Below is a small trained network, with its code and all its weights. Each question gives an input and a target symbol and asks what happens when units are switched off, that is, made to give their printed mean instead of their output.

import numpy as np


def w(rows, s, z=0):
    codes = np.array(rows[::2]) - 128.0
    scale = np.full(codes.shape[1], s)
    scale[-1] = z or s
    return codes * scale


def f(y):
    return np.maximum(y, 0)


def softmax(a):
    e = np.exp(a - a.max(-1, keepdims=True))
    return e / e.sum(-1, keepdims=True)


def log_softmax(a):
    a = a - a.max(-1, keepdims=True)
    return a - np.log(np.exp(a).sum(-1, keepdims=True))


def net(x, mask):
    ids = ['ΓΔΨβεηλμπτω'.index(c) for c in x.split()]
    T = len(ids)
    res = E[ids] + P[:T]
    r = res
    for j in range(2):
        rows = slice(2 * j, 2 * j + 2)
        q, k, v = (r @ M[0][rows].T for M in (Q, K, V))
        z = softmax(np.where(np.tri(T) > 0, q @ k.T / 2**0.5, -1e9)) @ v
        o = O[0][rows]
        res = res + np.where(mask[j], z, o[:, -1]) @ o[:, :-1]
    y = f(res @ A[0][:, :-1].T + A[0][:, -1])
    res = res + np.where(mask[2:10], y, B[0][:, -1]) @ B[0][:, :-1]
    return log_softmax(res[-1] @ U[:, :-1].T + U[:, -1])


Q, K, V, O, A, B = {}, {}, {}, {}, {}, {}
E = w([
[104,126,101,157],'Γ',
[51,83,122,114],'Δ',
[170,93,148,118],'Ψ',
[82,150,149,157],'β',
[99,154,98,141],'ε',
[116,187,119,133],'η',
[175,118,115,65],'λ',
[177,28,130,178],'μ',
[174,7,109,114],'π',
[172,112,140,175],'τ',
[86,71,179,182],'ω',
],0.02)
P = w([
[139,254,24,163],'0',
[124,209,151,98],'1',
[132,205,149,96],'2',
[132,212,143,95],'3',
[127,211,143,95],'4',
[133,202,149,94],'5',
[132,211,150,88],'6',
],0.0062)
Q[0] = w([
[192,127,95,128],'H0',
[104,193,21,157],'H0',
[145,91,115,75],'H1',
[138,168,2,130],'H1',
],0.05)
K[0] = w([
[179,124,82,98],'H0',
[104,136,54,201],'H0',
[110,102,122,64],'H1',
[163,145,2,108],'H1',
],0.054)
V[0] = w([
[133,72,199,214],'H0',
[196,152,136,167],'H0',
[151,136,127,16],'H1',
[54,7,82,168],'H1',
],0.015)
O[0] = w([
[210,151,164,187,155],'H0',
[83,99,144,172,156],'H0',
[191,154,87,99,2],'H1',
[106,95,254,43,144],'H1',
],0.013,0.0065)
A[0] = w([
[156,153,118,48,108],'N0',
[137,137,60,92,175],'N1',
[186,66,83,60,1],'N2',
[152,2,108,112,39],'N3',
[181,46,121,197,101],'N4',
[157,149,63,121,15],'N5',
[203,66,143,135,73],'N6',
[194,133,84,103,64],'N7',
],0.013,0.0078)
B[0] = w([
[188,210,105,114,167],'N0',
[170,14,89,103,255],'N1',
[3,133,123,195,162],'N2',
[217,88,90,199,163],'N3',
[179,176,107,67,228],'N4',
[113,151,255,216,187],'N5',
[50,65,104,151,212],'N6',
[103,137,108,32,158],'N7',
],0.016,0.0086)
U = w([
[103,169,133,144,102],'Γ',
[98,193,150,68,153],'Δ',
[159,151,131,93,131],'Ψ',
[30,229,120,212,154],'β',
[117,158,130,133,95],'ε',
[2,212,132,136,122],'η',
[51,139,99,83,179],'λ',
[186,116,154,121,8],'μ',
[99,143,128,215,25],'π',
[151,214,124,164,253],'τ',
[92,151,206,138,165],'ω',
],0.0071,0.0042)

Each question gives the input, a string of symbols that net reads in full, and the target symbol t.
The units are the heads (2 rows each of Q, K, V and O) and the neurons (one row each of A and B). Each row of codes is followed by its name. A weight is (code - 128) times the scale printed after its matrix; where a second scale follows, it is the last column's (O, A, B and U).
mask holds one flag per unit, heads first, then neurons. A switched-off unit (its flag False) gives its mean, the last column of its rows in O or B, instead of its output. The means were averaged over made-up inputs and are rounded, as every weight is.
A unit's drop is (log p(t) with every unit on - log p(t) with that unit switched off) / (log p(t) with every unit on - log p(t) with every unit switched off).
The circuit of an input: a set's keep is (log p(t) with only the set's units on - log p(t) with every unit switched off) / (log p(t) with every unit on - log p(t) with every unit switched off). Starting from all 10 units, units are removed one at a time, each time the one whose removal leaves the highest keep (on an exact tie, the one counted first), for as long as the keep stays at least 0.8.
circuit, biggest first: the units of the circuit, biggest drop first
unit that matters most: the unit with the biggest drop
top k neurons: the k neurons with the biggest drops, biggest first
which heads matter: for each layer, one digit per head in row order, 1 if its drop is at least 0.15 and else 0, layers parted by /
drop of u: that unit's drop, to one decimal
input π Γ ε τ λ Γ Γ, target Δ: unit that matters most => H1
input Γ β Ψ Γ, target η: circuit, biggest first => N1; H0
input π Ψ π λ π η, target Δ: circuit, biggest first => H1; N0
input π ε π Δ λ η, target Δ: circuit, biggest first => H1; N0; H0
input β ε Δ, target Δ: top 2 neurons => N0; N1
input λ τ η, target μ: which heads matter => 01
input ω ω ε ω Ψ β ε, target τ: circuit, biggest first => H0; H1
input τ τ ω ω Γ τ η, target β: top 2 neurons => N1; N4
input ω τ τ η Γ, target τ: top 2 neurons => N4; N1
input ε ε β, target β: top 2 neurons => N1; N4
input μ ε ω Ψ ε ω η, target ω: drop of H0 => 0.2
input τ ω Ψ Γ, target β: drop of H1 => 0.3
input λ β μ Δ ω ε, target μ: drop of N1 => 2.7
input ε τ ε ω τ, target ω: top neuron => N1
